Here is a tiny trained network, its code and every weight. The questions are about switching its units off for an input and a target symbol, where a switched-off unit gives its printed mean instead of its output.

import numpy as np


def w(rows, s, z=0):
    codes = np.array(rows[::2]) - 128.0
    scale = np.full(codes.shape[1], s)
    scale[-1] = z or s
    return codes * scale


def norm(h):
    return h / np.sqrt((h * h).mean(-1, keepdims=True) + 1e-5)


def f(y):
    return y / 2 * (1 + np.tanh(0.7978845608 * (y + 0.044715 * y**3)))


def softmax(a):
    e = np.exp(a - a.max(-1, keepdims=True))
    return e / e.sum(-1, keepdims=True)


def log_softmax(a):
    a = a - a.max(-1, keepdims=True)
    return a - np.log(np.exp(a).sum(-1, keepdims=True))


def net(x, mask):
    ids = ['Ωγδηθλπτφ'.index(c) for c in x.split()]
    T = len(ids)
    res = E[ids] + P[:T]
    r = norm(res)
    for j in range(2):
        rows = slice(4 * j, 4 * j + 4)
        q, k, v = (r @ M[0][rows].T for M in (Q, K, V))
        z = softmax(np.where(np.tri(T) > 0, q @ k.T / 4**0.5, -1e9)) @ v
        o = O[0][rows]
        res = res + np.where(mask[j], z, o[:, -1]) @ o[:, :-1]
    y = f(norm(res) @ A[0][:, :-1].T + A[0][:, -1])
    res = res + np.where(mask[2:10], y, B[0][:, -1]) @ B[0][:, :-1]
    return log_softmax(norm(res)[-1] @ U[:, :-1].T + U[:, -1])


Q, K, V, O, A, B = {}, {}, {}, {}, {}, {}
E = w([
[189,141,177],'Ω',
[135,213,250],'γ',
[204,191,250],'δ',
[130,53,194],'η',
[156,113,164],'θ',
[8,131,85],'λ',
[200,137,180],'π',
[197,140,112],'τ',
[152,226,148],'φ',
],0.016)
P = w([
[64,35,51],'0',
[255,210,230],'1',
[214,198,225],'2',
[207,204,207],'3',
[181,194,201],'4',
[173,196,185],'5',
[144,197,168],'6',
[135,199,147],'7',
[132,206,150],'8',
[100,184,139],'9',
[108,198,128],'10',
],0.0052)
Q[0] = w([
[134,142,82],'h1',
[143,5,82],'h1',
[30,195,211],'h1',
[115,129,155],'h1',
[162,102,105],'h2',
[70,156,235],'h2',
[101,166,158],'h2',
[99,118,156],'h2',
],0.026)
K[0] = w([
[111,126,96],'h1',
[131,3,91],'h1',
[48,220,191],'h1',
[126,139,147],'h1',
[119,176,181],'h2',
[147,31,98],'h2',
[156,66,85],'h2',
[105,118,105],'h2',
],0.025)
V[0] = w([
[196,91,157],'h1',
[196,54,113],'h1',
[45,107,250],'h1',
[114,184,176],'h1',
[161,82,128],'h2',
[27,80,204],'h2',
[163,125,103],'h2',
[133,66,148],'h2',
],0.018)
O[0] = w([
[96,39,148,147],'h1',
[125,22,60,46],'h1',
[230,127,226,207],'h1',
[95,168,235,252],'h1',
[119,39,96,160],'h2',
[251,166,46,156],'h2',
[95,97,145,127],'h2',
[151,45,75,168],'h2',
],0.016,0.012)
A[0] = w([
[178,158,101,116],'n1',
[5,175,70,136],'n2',
[47,193,129,148],'n3',
[112,157,69,1],'n4',
[68,101,51,220],'n5',
[59,174,174,145],'n6',
[83,173,13,32],'n7',
[156,191,152,114],'n8',
],0.023,0.0063)
B[0] = w([
[161,162,84,168],'n1',
[111,126,1,158],'n2',
[180,199,90,182],'n3',
[119,117,194,127],'n4',
[76,180,253,157],'n5',
[99,177,61,226],'n6',
[80,239,223,142],'n7',
[112,82,109,245],'n8',
],0.036,0.012)
U = w([
[97,59,114,174],'Ω',
[195,194,205,68],'γ',
[143,97,127,120],'δ',
[167,60,36,245],'η',
[166,8,78,135],'θ',
[217,193,145,2],'λ',
[105,62,113,160],'π',
[7,88,88,64],'τ',
[160,151,19,153],'φ',
],0.011,0.0057)

Each question gives the input, a string of symbols that net reads in full, and the target symbol t.
The units are the heads (4 rows each of Q, K, V and O) and the neurons (one row each of A and B). Each row of codes is followed by its name. A weight is (code - 128) times the scale printed after its matrix; where a second scale follows, it is the last column's (O, A, B and U).
mask holds one flag per unit, heads first, then neurons. A switched-off unit (its flag False) gives its mean, the last column of its rows in O or B, instead of its output. The means were averaged over made-up inputs and are rounded, as every weight is.
A unit's drop is (log p(t) with every unit on - log p(t) with that unit switched off) / (log p(t) with every unit on - log p(t) with every unit switched off).
The circuit of an input: a set's keep is (log p(t) with only the set's units on - log p(t) with every unit switched off) / (log p(t) with every unit on - log p(t) with every unit switched off). Starting from all 10 units, units are removed one at a time, each time the one whose removal leaves the highest keep (on an exact tie, the one counted first), for as long as the keep stays at least 0.8.
circuit, biggest first: the units of the circuit, biggest drop first
top k neurons: the k neurons with the biggest drops, biggest first
which heads matter: for each layer, one digit per head in row order, 1 if its drop is at least 0.15 and else 0, layers parted by /
drop of u: that unit's drop, to one decimal
input θ φ δ η π, target η: top 3 neurons -> n5, n7, n3
input δ Ω φ φ η π, target η: which heads matter -> 11
input θ δ Ω Ω θ λ π τ τ φ, target η: top neuron -> n8
input η η γ θ γ τ φ λ, target η: which heads matter -> 01
input λ η τ Ω φ π η Ω θ φ θ, target η: top 3 neurons -> n8, n5, n7
input θ θ δ η λ Ω Ω Ω, target θ: which heads matter -> 11
input φ λ φ δ δ, target φ: top 3 neurons -> n6, n5, n8
input φ Ω Ω, target φ: circuit, biggest first -> h1, n5
input τ Ω Ω η θ, target τ: which heads matter -> 01
input η γ η γ τ γ φ π γ φ η, target η: which heads matter -> 01
input τ γ δ δ π λ, target τ: top 2 neurons -> n6, n1
input τ Ω γ τ λ φ λ φ π τ, target τ: top 2 neurons -> n2, n5
input φ φ θ φ τ δ δ φ δ, target φ: top 2 neurons -> n3, n6
input η η λ φ φ θ γ φ θ, target η: circuit, biggest first -> h2
input θ Ω η λ, target η: drop of n8 -> 0.2
input γ π λ, target γ: drop of h1 -> 1.4
input τ θ Ω, target τ: drop of n8 -> 0.0
